Every row comes from one small tree of marks. Brackets hold a mark, then the marks that hang from it, in the order of their numbers. Every link used is in the known rows. Which tree was each row made from?
Each row is shifted at random along 4 fixed directions that mean nothing.
Known rows
[z504 z55 z951 [z991 [z230 z358] z404]]: 104,6,169,-274,-100,123,-291,-463,112,62,-106,-42,-212,259,49,-161,-308,263,10,-36,-58,-175,102,-5,44,106,-41,-246,140,357,-197,-95,72,-99,559,222,-320,-23,-392,-471,103,-41,54,-122,50,-255,64,183,55,347,-105,-7,85,215,8
[z382 [z673 z358 [z539 z504]]]: 45,129,-159,28,-62,-135,-3,-182,122,133,278,234,348,390,97,-157,-240,1,-33,-20,108,-58,-65,-106,115,59,61,52,82,-144,-6,166,279,89,-51,-53,-121,161,307,254,-168,214,-257,82,-133,84,30,234,48,-98,-173,146,-157,83,-66
[z991 [z230 [z358 [z673 z804]]] [z404 z951]]: -40,10,92,-140,-26,-96,-178,86,120,-56,-50,-371,-166,-95,-21,63,166,-245,44,34,101,99,-21,-126,-127,77,72,-71,38,-73,-73,17,17,125,94,41,76,-293,-171,-168,50,-48,-18,91,195,-94,70,222,81,119,-38,-108,9,-168,-142
[z991 z230 [z404 z951]]: 28,-170,60,-141,-261,207,-402,-277,65,34,-73,-395,-332,134,172,-60,55,-70,-225,-43,-6,5,324,-390,-140,144,-99,-184,33,-121,-205,142,200,165,257,286,-213,-130,-67,-393,10,-54,-209,13,106,-269,226,300,131,285,-176,27,-66,53,-98
[z230 [z358 z673 z705]]: 102,204,25,-22,57,-28,60,-40,6,145,119,152,328,117,6,-79,-78,77,-80,-24,196,12,-126,-38,48,-62,81,144,72,-157,110,-63,44,-165,-120,-107,13,0,362,193,-86,103,-160,-244,-30,24,-49,-277,49,-171,-82,97,-116,32,29
[z991 [z230 [z358 z673 z705]] [z404 z951]]: 187,137,-26,36,-57,65,-73,-257,91,186,2,97,296,253,28,-115,-86,79,-244,-198,169,-47,47,-192,-169,20,63,83,244,-98,122,-19,156,-142,-18,2,-202,-15,335,-67,-71,186,-210,-328,-31,-128,30,-160,-55,-264,-184,176,-140,233,-29
[z382 [z317 [z673 z804]] [z512 [z705 [z991 [z230 z404]]]]]: 100,-144,205,-115,90,-95,-121,-461,-58,104,-103,39,-300,10,-32,76,-48,-68,94,47,16,165,23,-182,-138,83,-137,-88,-71,-21,-201,-45,-52,0,165,-3,-50,-227,-233,20,288,-253,315,-1,109,-105,203,240,-15,107,44,-98,77,29,-173
[z504 [z991 [z404 z951]]]: 3,102,57,-186,-25,-52,-162,-107,17,-41,126,-199,-38,46,23,-100,-79,-69,80,-10,108,-49,-30,32,-4,59,32,-46,6,65,-106,-141,91,72,151,141,-65,-104,-121,-184,3,-45,-20,133,-15,-43,95,90,151,179,-95,-67,59,-180,-79
[z55 [z230 z404 z991] z539 z951]: -57,5,21,-132,142,-44,-69,-124,-187,93,-31,-177,-143,-65,-117,-62,49,-478,-223,-75,225,137,-114,-47,-376,20,-51,113,6,-86,41,-140,-71,96,-102,-7,60,0,37,63,86,-222,233,-166,43,7,56,-7,281,-41,18,-68,-63,-199,-152
[z804 [z539 z55 z512] z673]: 130,212,83,53,40,-48,92,-91,70,100,130,0,57,-13,-122,-75,-35,224,156,-154,-29,-49,-218,165,-72,43,31,98,82,126,160,-122,113,-119,221,-162,-78,-20,86,-97,-265,-58,-88,-5,-71,-121,17,-127,130,14,-66,68,-101,225,47
[z673 [z358 z705 [z991 z230]] [z539 [z55 z951]] z804]: -62,-114,78,11,103,18,85,-343,-443,394,-14,103,8,265,-68,23,-97,-239,-88,-108,99,106,-16,-132,-147,10,-62,-16,191,-147,45,65,2,-85,-53,-152,42,6,284,-79,76,-81,-38,-50,170,3,-77,134,-210,-280,12,27,-136,27,-128
[z804 [z539 z504 z512] [z673 z358]]: -34,241,252,-50,-6,-201,-81,-80,542,-188,168,96,-109,-370,-22,-80,-135,405,303,-58,-139,-239,-277,379,160,98,77,-134,110,468,130,-137,109,28,441,-18,-116,-17,-559,-189,-349,-46,125,287,-75,-162,5,227,100,240,-166,6,-17,67,164
[z991 [z230 [z358 [z673 z539 z804] z705]] [z404 z951]]: -79,-15,57,-123,-63,-15,-266,-11,38,-20,22,-258,-31,10,121,54,121,-159,-40,34,159,30,96,-236,-12,59,59,-94,38,-150,-31,144,113,131,-4,104,39,-180,-38,38,-41,67,-143,-2,176,-74,29,137,8,121,-149,-31,-64,-194,-157
[z317 [z512 [z382 [z673 z804]] [z705 z404]]]: 121,72,-39,-8,69,-25,-8,-37,-159,86,63,108,209,161,-33,-52,-121,81,60,96,118,89,-76,-121,-108,-124,69,147,-115,-209,67,-17,144,-324,-44,13,101,-306,306,256,-67,-25,-50,-97,-106,122,53,83,35,-165,-35,-39,14,-4,-287
[z539 [z55 z230] z504 [z512 z382]]: 145,95,221,-131,-191,47,-157,-508,-7,6,-18,165,-81,83,169,-58,-252,356,-183,-202,-40,-220,-10,64,135,-15,159,-178,73,278,-4,-24,138,-243,379,99,-162,-99,-155,-253,-294,-23,51,156,-236,-108,53,-37,130,210,-255,160,-130,404,161
[z673 [z539 z55 z504 [z512 z705]]]: 81,139,-19,-41,50,-250,133,-46,-267,82,118,-45,212,266,-25,2,-108,113,63,-96,197,16,-242,118,154,-45,178,79,-16,-70,33,26,63,-88,-40,-329,155,-109,231,60,-155,-14,-87,341,-77,51,-31,-166,32,-34,-96,27,-112,103,-172
[z804 z539 [z673 [z358 [z991 z404]]]]: -75,24,101,38,-32,99,-186,-69,49,58,135,-193,-152,-151,1,-94,132,-22,68,16,-43,13,18,-19,-186,116,-98,-43,39,-45,51,75,186,103,247,85,-88,-34,-7,-118,-103,-46,-184,-69,123,-122,70,243,110,107,-55,-56,-106,-131,-49
[z673 [z358 z991] z539]: -55,69,-69,-13,35,-89,41,-143,-68,165,152,147,144,137,-2,-115,-110,-58,55,-34,130,8,-125,-36,31,-10,26,14,93,-108,27,14,98,137,-14,-83,-13,90,187,34,-102,51,-100,63,0,29,-21,125,-44,-143,-66,15,-78,-118,-7
[z991 [z230 [z358 z673]] [z404 z951]]: 91,122,39,-49,35,-157,-39,-61,238,31,-69,-138,20,-12,-113,-46,16,-71,0,-128,123,26,-140,28,-180,73,106,10,207,66,46,-134,-1,-6,93,-42,-64,-177,-97,-250,-18,0,29,-59,54,-148,50,63,-1,-113,-70,-7,7,61,-21
[z55 [z230 [z358 z705] z404 z991] [z539 z804] z951]: -162,-2,217,-215,135,-50,-178,-87,-227,1,-35,-245,-323,-269,-15,32,78,-319,-137,30,151,103,-84,19,-255,3,4,-53,-49,35,-47,-125,-162,34,-81,28,146,-77,-255,12,116,-260,376,-9,129,-50,15,-135,308,204,-30,-86,-56,-231,-87
[z673 [z539 z512] z804]: -11,99,134,-184,-2,-144,18,-286,317,12,40,175,-54,-103,-15,-48,-229,119,222,-43,-19,-138,-166,53,223,4,50,-150,183,306,-12,-204,21,64,274,35,-40,15,-324,-9,-257,-94,139,194,-60,-117,-2,235,38,91,-139,13,99,70,112
[z55 [z230 z404] [z539 z512 z804] z951]: 18,12,157,-191,188,-91,11,-317,-147,117,-148,-224,-246,-100,-126,-4,-69,-289,-147,-186,82,71,-146,43,-330,33,-4,-30,80,138,68,-194,-160,-136,52,-38,29,-179,-143,-171,9,-289,297,62,-14,-94,23,-55,197,8,-44,-4,-53,83,-37
[z55 [z539 [z804 z673]] z951]: 63,24,-65,44,15,160,20,-282,-244,293,102,-277,67,320,-45,-138,-100,-249,-212,-128,110,102,49,-175,-264,21,-108,159,38,-267,62,74,158,-14,-146,-43,-54,-59,596,24,40,-32,-298,-165,-25,-10,8,-165,222,-228,-74,156,-246,122,-101
[z804 [z673 [z358 [z705 z404 [z991 z230]]]]]: 64,248,33,63,-55,-246,-2,29,519,-153,143,356,316,-110,-75,-111,-211,494,288,-72,96,-197,-295,224,151,-60,30,109,221,239,361,-161,114,-4,62,-58,-204,-47,-143,-31,-242,151,-19,104,-166,54,-14,47,-32,-291,-140,82,43,-145,77
[z705 z404 [z512 [z317 [z673 z358 [z539 z504] z804]]]]: -110,44,104,-12,30,-309,23,120,255,-122,-157,167,-54,-42,-79,41,-228,222,311,54,34,-12,-248,135,88,-103,79,-17,26,122,96,-55,-12,91,122,-19,89,-357,-291,153,-200,-4,17,220,-37,66,-32,443,-53,-126,-69,-22,106,-180,-68
[z230 [z358 z673 z991]]: 2,200,-21,-27,215,-141,160,204,-245,148,59,-108,231,56,-138,-11,149,-286,31,30,280,219,-261,44,-95,-50,117,192,9,-296,47,-63,-73,-27,-214,-296,236,-141,370,62,106,6,-88,-70,75,131,-78,-268,87,-191,86,-91,-98,-236,-116
[z705 [z404 z951] [z512 z382] z991]: -133,-251,168,-42,-23,-34,-310,-23,174,-169,-240,-139,-556,-62,43,42,63,169,57,54,-81,40,103,-94,-53,-28,-10,-71,-113,-25,-143,-87,-20,157,217,251,-2,-339,-372,-232,-43,-189,67,127,14,-49,158,400,-46,288,-43,-81,133,-261,-231
[z230 z358 [z404 z951]]: 25,145,0,-45,58,-75,42,-13,-14,137,47,64,-31,-29,-94,-101,-50,21,17,-51,55,-5,-154,-127,-161,-3,97,111,109,1,-98,-250,-33,40,96,-70,-24,61,10,-57,-63,-69,208,-126,6,-149,110,54,111,-31,-33,44,4,150,-55
[z539 [z504 z55 [z991 [z230 [z358 z705]]]] z512]: 122,2,241,-147,205,-63,73,-248,-364,210,-142,-33,-131,289,-94,12,-119,52,-25,-100,52,90,-142,95,-6,82,11,-59,222,79,-132,-140,-161,-308,225,-344,66,-155,-94,-415,196,-191,110,63,94,-115,-36,-163,-71,161,77,-50,-7,205,-110
[z673 [z358 [z705 z512] [z991 z230]] [z539 z55 z804]]: -133,-60,197,-104,217,-313,59,16,-177,40,-79,-102,-187,-44,-100,161,1,-4,245,-12,57,145,-245,207,21,0,99,-136,2,58,5,8,-146,-37,-24,-245,190,-284,-246,-284,-2,-147,73,384,173,22,-113,80,-167,57,22,-118,13,-253,-48
[z512 z317 [z382 z673] [z705 z404 z991]]: 106,-102,146,37,-22,-52,-109,-406,-37,71,-260,160,-116,45,-8,-63,-281,293,-62,-109,97,-77,-5,44,-56,-67,37,-15,-5,-5,-79,-124,88,-201,243,167,-95,-219,1,43,-20,-153,208,-206,-125,-4,165,310,0,-178,-75,-1,120,19,-234
[z991 [z230 [z358 [z673 z539 z804]] z404]]: 7,44,52,-69,74,-124,38,-150,253,148,-134,113,13,-57,-133,-24,-62,-51,16,-58,55,16,-176,-73,-160,43,36,-47,278,115,-11,-139,-56,26,190,-87,-27,9,-121,-26,-109,-65,175,-206,94,-158,33,220,-24,-110,-16,11,24,143,35
[z673 [z358 z705] z804]: -29,-33,134,-107,107,-107,95,-5,-163,149,133,-28,-50,-15,-81,54,-32,-152,123,85,39,129,-138,-108,28,-24,-40,45,35,-172,-12,-69,-56,-86,-24,-129,166,-151,119,49,25,-147,-34,85,164,49,-11,254,-30,-83,76,-73,30,-185,-112
[z230 [z358 [z705 z512]] [z404 z951] z991]: -64,-36,138,-33,119,44,-67,-80,-27,174,-85,250,-242,-30,-53,-48,18,81,-122,-17,10,40,-5,-214,-180,6,20,51,91,-7,-165,-256,-85,13,115,-33,-23,176,-113,-12,42,-139,304,-303,116,-200,103,33,5,151,3,30,13,123,-140
[z705 [z404 z951] [z512 z317 z382]]: 59,-141,-59,82,-145,147,-157,-34,-280,99,-171,-29,-86,293,104,-41,-77,129,-225,-66,94,38,180,-400,-139,-144,69,150,-198,-440,-90,114,190,33,37,131,-10,-275,450,74,-98,67,-245,-248,-81,36,107,198,43,-81,-94,103,-52,-40,-342
[z539 [z504 z991] [z512 z382] z804]: 89,146,25,-131,-142,78,-108,-265,-220,8,178,-60,221,353,214,-70,-147,203,-126,-44,75,-97,13,-42,213,-81,171,-43,-78,-114,-133,121,226,-132,87,-83,42,-140,309,-83,-135,177,-223,309,-221,121,-2,-287,185,211,-206,116,-200,114,-107
[z382 [z673 z358 z804]]: 48,153,6,-93,-41,-139,8,-143,266,45,234,252,181,63,19,-92,-244,-8,153,43,9,-67,-115,-63,109,28,40,4,42,37,2,-28,181,21,97,71,-105,49,21,193,-115,70,-52,106,-62,73,45,370,109,-54,-101,46,10,-13,12
[z230 [z358 z705] [z991 [z404 z951]]]: -61,-15,11,-69,-133,166,-260,12,-234,82,154,-142,-87,149,156,-62,194,-96,-183,93,154,79,180,-344,-35,13,-4,46,-48,-337,-170,62,128,135,-81,52,39,67,208,76,85,41,-110,-84,136,-75,114,-115,183,232,-90,2,-131,-109,-239
[z512 [z382 z317] z705]: -21,18,206,-224,-133,-133,-317,-202,-76,-235,141,-208,-231,-310,217,-6,-93,174,84,116,93,-97,14,12,315,-24,125,-152,-361,11,-211,67,132,66,203,256,79,-229,-319,27,-70,-130,102,166,-37,-10,99,219,211,384,-159,-136,71,-305,-62
[z804 [z539 z504] z673]: -100,28,172,-77,-123,82,-311,55,127,-118,160,-440,-258,-176,117,-29,109,47,74,128,-54,-9,51,-23,21,119,-61,-100,-108,-35,-116,154,210,187,262,105,0,-124,-136,-127,-166,-86,-241,104,70,-136,106,202,302,417,-117,-44,-107,-190,-53
[z991 [z230 [z358 [z673 z539] z705]] z404]: 59,29,70,-44,60,-130,-47,-159,163,101,-94,-81,67,32,-62,-27,24,-33,-53,-78,153,45,-97,16,-77,75,23,-48,266,12,91,-40,-27,-79,32,-67,-29,-114,-32,-94,-63,-2,-65,-174,100,-144,-13,32,-59,-110,-82,-7,-20,38,-1
[z539 z55 [z504 z991] [z512 [z382 z317] z705] z804]: 133,-21,209,-82,124,-135,122,-406,-766,236,18,-157,-93,339,-30,77,-121,42,-68,-126,91,119,-129,112,10,-3,143,-39,-96,-97,-247,6,-50,-400,103,-337,239,-294,213,-223,161,-204,108,300,-32,61,-4,-237,-14,133,48,-24,-113,226,-243
[z358 [z673 z804] [z705 z404] z991]: -142,52,322,-227,46,11,-172,-166,93,-19,-106,104,-61,-260,32,75,-35,61,115,72,144,-28,-52,58,52,-11,-38,-154,143,162,78,-159,-58,-165,149,173,25,-187,-274,-47,-71,-111,118,-14,34,31,-42,81,-38,-9,-95,-68,53,-323,18

Which tree is each row?
184,99,97,-19,-31,44,46,-305,-4,168,69,26,104,105,-12,-85,-215,336,10,-145,3,-71,-55,-76,42,-17,27,13,69,49,51,-57,137,-243,206,-117,-111,-72,237,-97,-97,-64,-68,79,-99,-137,68,-168,77,-23,-113,126,-80,326,-15 -> [z539 [z512 z705] [z804 z673]]
-15,1,196,-3,257,-268,89,-27,39,70,-177,216,-116,-124,-206,38,-111,125,151,-124,50,65,-240,138,-162,-5,27,24,217,143,154,-262,-179,-124,57,-159,-19,-195,-261,-366,24,-143,190,39,52,-47,-47,219,-281,-233,33,-60,128,-166,-74 -> [z673 [z358 [z705 [z404 z951] z512] [z991 z230]]]
-15,207,-18,-56,33,-92,74,-197,306,134,9,431,205,44,-66,-106,-69,179,1,-97,124,-92,-247,34,-35,-29,141,8,258,181,8,-229,-9,-19,123,-164,-35,247,-49,181,-203,79,324,-99,-74,-90,5,-213,36,-33,-98,113,-87,286,52 -> [z230 [z358 [z673 [z539 z512 z804]]] z404 z991]
62,-20,102,-16,15,60,-124,-212,139,69,-122,172,-139,106,-47,-116,-198,318,39,-25,29,-26,16,-30,-189,-69,-63,-13,36,113,17,-229,35,-184,176,145,-135,-190,-108,-157,-18,-179,144,-29,-68,-163,156,3,-86,-50,-70,30,75,107,-118 -> [z317 [z512 [z705 [z404 z951] z991]]]
61,-137,123,-44,134,-143,-48,-186,-90,24,-200,-206,-220,-102,-129,32,23,54,-29,-64,72,99,-131,38,-143,-34,45,21,-1,-56,-93,-146,-73,-107,159,-83,97,-282,-74,-226,50,-272,223,-45,62,-58,145,197,-33,-47,54,-147,108,-92,-236 -> [z512 z382 [z705 [z991 [z230 z404]]]]
57,-86,114,-16,43,60,-60,-376,-111,196,-105,234,16,168,96,-25,-272,82,-134,-59,50,-42,98,-215,94,-62,53,-23,-37,-148,-89,42,162,-131,87,142,-31,-84,232,276,-129,7,-119,-369,-44,15,-5,279,-15,-69,-132,89,8,33,-136 -> [z358 [z705 [z512 z317 [z382 [z673 z539 z804]]]]]
31,-76,155,-24,-128,149,-78,-401,185,221,54,12,-225,61,7,-110,-207,209,9,-58,-173,-60,60,-155,-61,93,-125,-148,175,104,-92,-21,119,-79,354,96,-223,0,0,-265,-76,-125,-52,-2,34,-241,126,246,43,77,-65,134,-69,308,150 -> [z539 [z804 [z673 z358]]]
-120,-61,411,-242,250,-8,-90,-311,-33,132,-200,-118,-329,-280,-74,79,31,-125,12,-15,105,92,-77,156,-33,116,-76,-213,153,164,-71,-227,-203,-238,197,70,61,-180,-351,-321,103,-345,243,-106,169,-135,-5,50,-85,117,25,-148,49,-207,79 -> [z358 z673 z705 z991]
99,-230,154,-87,-77,174,-231,-411,-146,151,-247,-65,-273,143,82,59,-70,24,-115,13,35,106,205,-342,-185,-4,-124,-100,-163,-219,-219,97,95,9,234,100,-93,-270,76,57,215,-176,152,-119,133,-126,260,215,83,91,-27,-25,-15,98,-269 -> [z382 [z512 [z317 [z673 z804]] [z705 [z991 [z230 z404]]]]]
66,303,93,-1,-28,-18,65,-336,305,96,192,492,284,-111,-29,-173,-345,233,153,-106,-44,-210,-192,150,-43,-81,62,-10,216,292,157,-208,193,-18,242,54,-196,164,20,31,-313,120,-19,-94,-148,-18,-62,121,4,-290,-175,126,-9,66,198 -> [z673 [z358 z991] [z804 z539]]
69,-16,225,-79,139,-4,18,-492,-85,250,-145,-117,-312,-49,-125,-102,-263,-227,-196,-194,-26,46,-64,69,-371,44,-57,-86,204,207,8,-217,-141,-132,112,55,-99,-87,-90,-257,67,-306,204,-172,11,-223,10,-10,154,-97,-42,83,-29,246,161 -> [z55 [z230 z358] [z539 z804] z951]
-11,140,74,-65,44,-46,-100,88,-332,25,42,-34,137,-64,35,-45,0,-136,-100,32,261,63,-74,-51,-91,-114,53,138,-20,-162,179,-26,-41,-60,-217,-22,71,-126,171,28,61,4,-18,-66,-48,96,-53,-233,169,-121,-72,-31,-60,-322,-126 -> [z55 [z230 [z358 [z705 z404] z991]] z951]
154,-13,94,-168,245,-121,146,-114,-514,228,-66,-262,-52,409,-161,42,-104,-9,9,-51,137,167,-184,-11,38,-3,64,113,-30,-144,-123,-54,-102,-348,108,-403,192,-283,229,-227,206,-212,5,143,73,-1,-23,-59,-57,43,114,-90,-16,127,-405 -> [z539 [z504 z55 z951] [z512 z705]]
134,33,148,-68,-57,-3,-92,-228,-63,6,-60,-135,-13,273,35,17,-146,361,72,-90,42,-28,-57,26,97,-8,57,-54,46,69,-39,81,133,-196,238,-229,-31,-291,39,-274,41,-43,-85,335,-44,-40,46,-214,41,109,-88,56,-92,164,-172 -> [z539 [z504 z55] [z512 [z705 [z991 z230]]] [z804 z673]]
-58,80,60,-137,-92,33,-282,71,-197,-92,36,-144,80,-2,162,23,56,75,-20,30,249,10,76,-181,29,-43,24,5,-46,-190,40,75,119,82,-107,70,-18,-173,60,-184,-27,92,-161,128,-30,58,31,-114,71,35,-182,-17,-65,-426,-182 -> [z358 [z705 [z404 z951]] [z991 z230]]
-55,-49,41,-99,-68,57,-155,-129,-59,98,-24,-32,-117,10,50,-52,43,-46,-102,-4,48,40,39,-206,-126,53,-47,-88,34,-117,-83,70,76,115,169,20,-80,6,-12,-239,23,-31,-2,37,110,-83,106,228,50,77,-48,-31,-95,-69,-59 -> [z673 [z358 [z991 [z230 z404]]]]
75,273,-18,-28,-12,-269,-63,34,509,-187,8,45,224,-27,-72,-80,-37,121,147,-107,192,-94,-243,223,-7,-37,180,63,156,176,154,-188,68,124,-3,-24,-94,-159,-181,-117,-101,155,29,120,-95,17,20,-103,42,-179,-149,12,37,-144,-8 -> [z705 [z991 [z230 [z358 z673]] [z404 z951]]]
143,9,98,30,77,-195,-81,-443,-3,72,-80,238,-53,-11,-17,-84,-174,163,-75,-95,71,-33,-64,-6,-58,37,83,-8,20,57,-149,-94,53,-91,166,24,-103,-5,-141,30,89,-94,299,-234,-71,-60,143,214,-1,-39,-54,-17,63,115,-144 -> [z512 [z382 z317 z673] [z705 [z991 [z230 z358 z404]]]]
-186,-92,138,-19,21,-115,-105,47,-233,66,135,-119,-160,103,0,33,7,82,174,78,56,30,-92,57,75,112,-78,-66,54,-43,5,108,22,4,118,-96,74,-110,-100,-48,-39,-117,-51,247,137,10,17,244,-49,189,16,-57,-77,-171,-146 -> [z804 [z673 [z358 [z705 z404]] [z539 z55 [z504 z991]]]]
